array([[ 30,  10,  18,  -7, -31,  -5],
       [ -5,  14,  18,  -7, -31,  -8],
       [ 23,   1,  18,  -7, -41,  -8]]) yields -8

array([[ -8,  11,  15, -20,  12, -11],
       [ 28, -41, -42, -13,  -6,  26],
       [ -6,  11,  -7,  -2,   7, -30]]) yields -30

array([[-22,  11,  -5,  -6,   7,  14,  -1],
       [-37, -11, -32, -26,  21,  12, -35],
       [  8,  -1,   9,   6,  -5,  -9,   7]]) yields 7

array([[ 18,   2,  10,   9,  -4,   3,  12],
       [ -2,   1,  -1,  -8,  -2,  14,   1],
       [ 41,  -6, -36,   4,  10, -19,   5]]) yields 5

array([[ -4,  17,  20,   4,  -4,  18],
       [ 37, -40, -13, -15,  41,  15],
       [  9, -13,  -2,   4,   4,  -2]]) yields -2

array([[ 4,  5, -8, 30,  9],
       [-9, -1, 13, -5,  7],
       [-7, -6, 36, -9,  8]]) yields 8

array([[ 40,  -7,  11, -22],
       [ 42,  -8,  14, -13],
       [-38, -10,  14,  -8]]) yields -8

array([[-33, -13,  -3, -13,  13],
       [  3,   4,   9,   7,   0],
       [ 20,   8, -18,   5,  15]]) yields 15

array([[ 38,  41, -11,   0,  18,  34,  -9],
       [ 17,  21,  -6,   1,   9,  16,  -5],
       [-21, -25,  11,  -1, -16, -27,   6]]) yields 6
---
[[  2   3 -27  16 -38 -16]
 [  1 -15 -25 -34   5  -4]
 [  1  16  15   3   3  -2]] Out: -27

[[ 37   9  12 -14  26  -7 -11]
 [ 26  14  11  10  11   2   0]
 [ 18   9  11  -9  39  -8 -22]] Out: 12

[[-13 -16  -5   1]
 [ -8  -2 -32   0]
 [ -6   3  -5  -2]] Out: -5

[[-19  21  17 -18]
 [-28 -13  -4   6]
 [ -6  32 -22  35]] Out: 17

[[  7  19  -2  33  21]
 [  2  -4  23   0  16]
 [  9 -22  27  -1  21]] Out: -2

[[ 15  -4  17   2   1 -20  -7]
 [ 10 -23   8 -17  12  -8  19]
 [  6 -30   8 -12  14  -7  10]] Out: 17
---
[[ 12   7 -11 -21 -22]
 [-28 -23  12  29  -1]
 [  1 -20 -32 -26 -16]] | 12, -16

[-38   6  10  -5  -5] | -38, -5

[-14 -30  17   5 -27  12] | -14, 12

[[ -4  39  18   7  -4]
 [-23  -2  -9  13   5]
 [ 24   0  14 -11  19]] | -4, 19

[[ -1   0   0  -1   1   1]
 [ -8   1 -24  -9  -3  -5]
 [-11   4   0  -3  31  -1]] | -1, -1

[-16  -1 -33  -6] | -16, -6

[ -2   7 -13  -1  10  37 -20] | -2, -20
---
643,547,368,-35,-924 ans = -924
4546,6937,6260,8274,1963,7767,7672 ans = 7672
-252,-969,511,-483,-834,307 ans = 307
449,52,-583,799,-715 ans = -715
86,67,18,96,21 ans = 21
-7,-170,-855,612,445 ans = 445
7,0,4,3,5,7 ans = 7
---
Q:
array([[ -8,  10,  -2,  -5,  31, -21, -14],
       [ -7,  -4,  -3,   1, -41,  12,  25],
       [ -3,   5,   4,  -6,  30, -16, -12]])
A: -16

Q:
array([[ 17, -19, -25,  16,  19, -40, -18],
       [  7,  -3, -29,   3,  15, -38, -23],
       [-12, -23, -15,  21, -10, -13,  26]])
A: -13

Q:
array([[ -4,   1, -11,  34, -29, -12],
       [ 18,  18, -13, -18, -34,  38],
       [ 34, -10,  31,  10, -24,   4]])
A: -24

Q:
array([[ -2,  -5, -13,  13, -10],
       [ -5,   3,  31, -11,  15],
       [  2,   1,   3,  -3,   2]])
A: -3

Q:
array([[  4,  11,   8,  20,  14,  24],
       [-13,   3, -16, -11,  14,  16],
       [-19, -29,  -4, -15,  -5, -34]])
A: -5

Q:
array([[ 22,  11,  10, -17,   8, -34],
       [ -3,  -8,   0,  19,  18,  10],
       [-15,   0,  -2,  -9,  -9,  -7]])
A: -9

Q:
array([[ 20,  26,   6,   2, -19],
       [-32, -12,  13,  11,  25],
       [ 18,  17,  10, -28,  -4]])
A: -28

Q:
array([[-40,  -1,  14, -12],
       [ 21, -17,   2,  22],
       [ 14,   1,  14, -20]])
A: 14
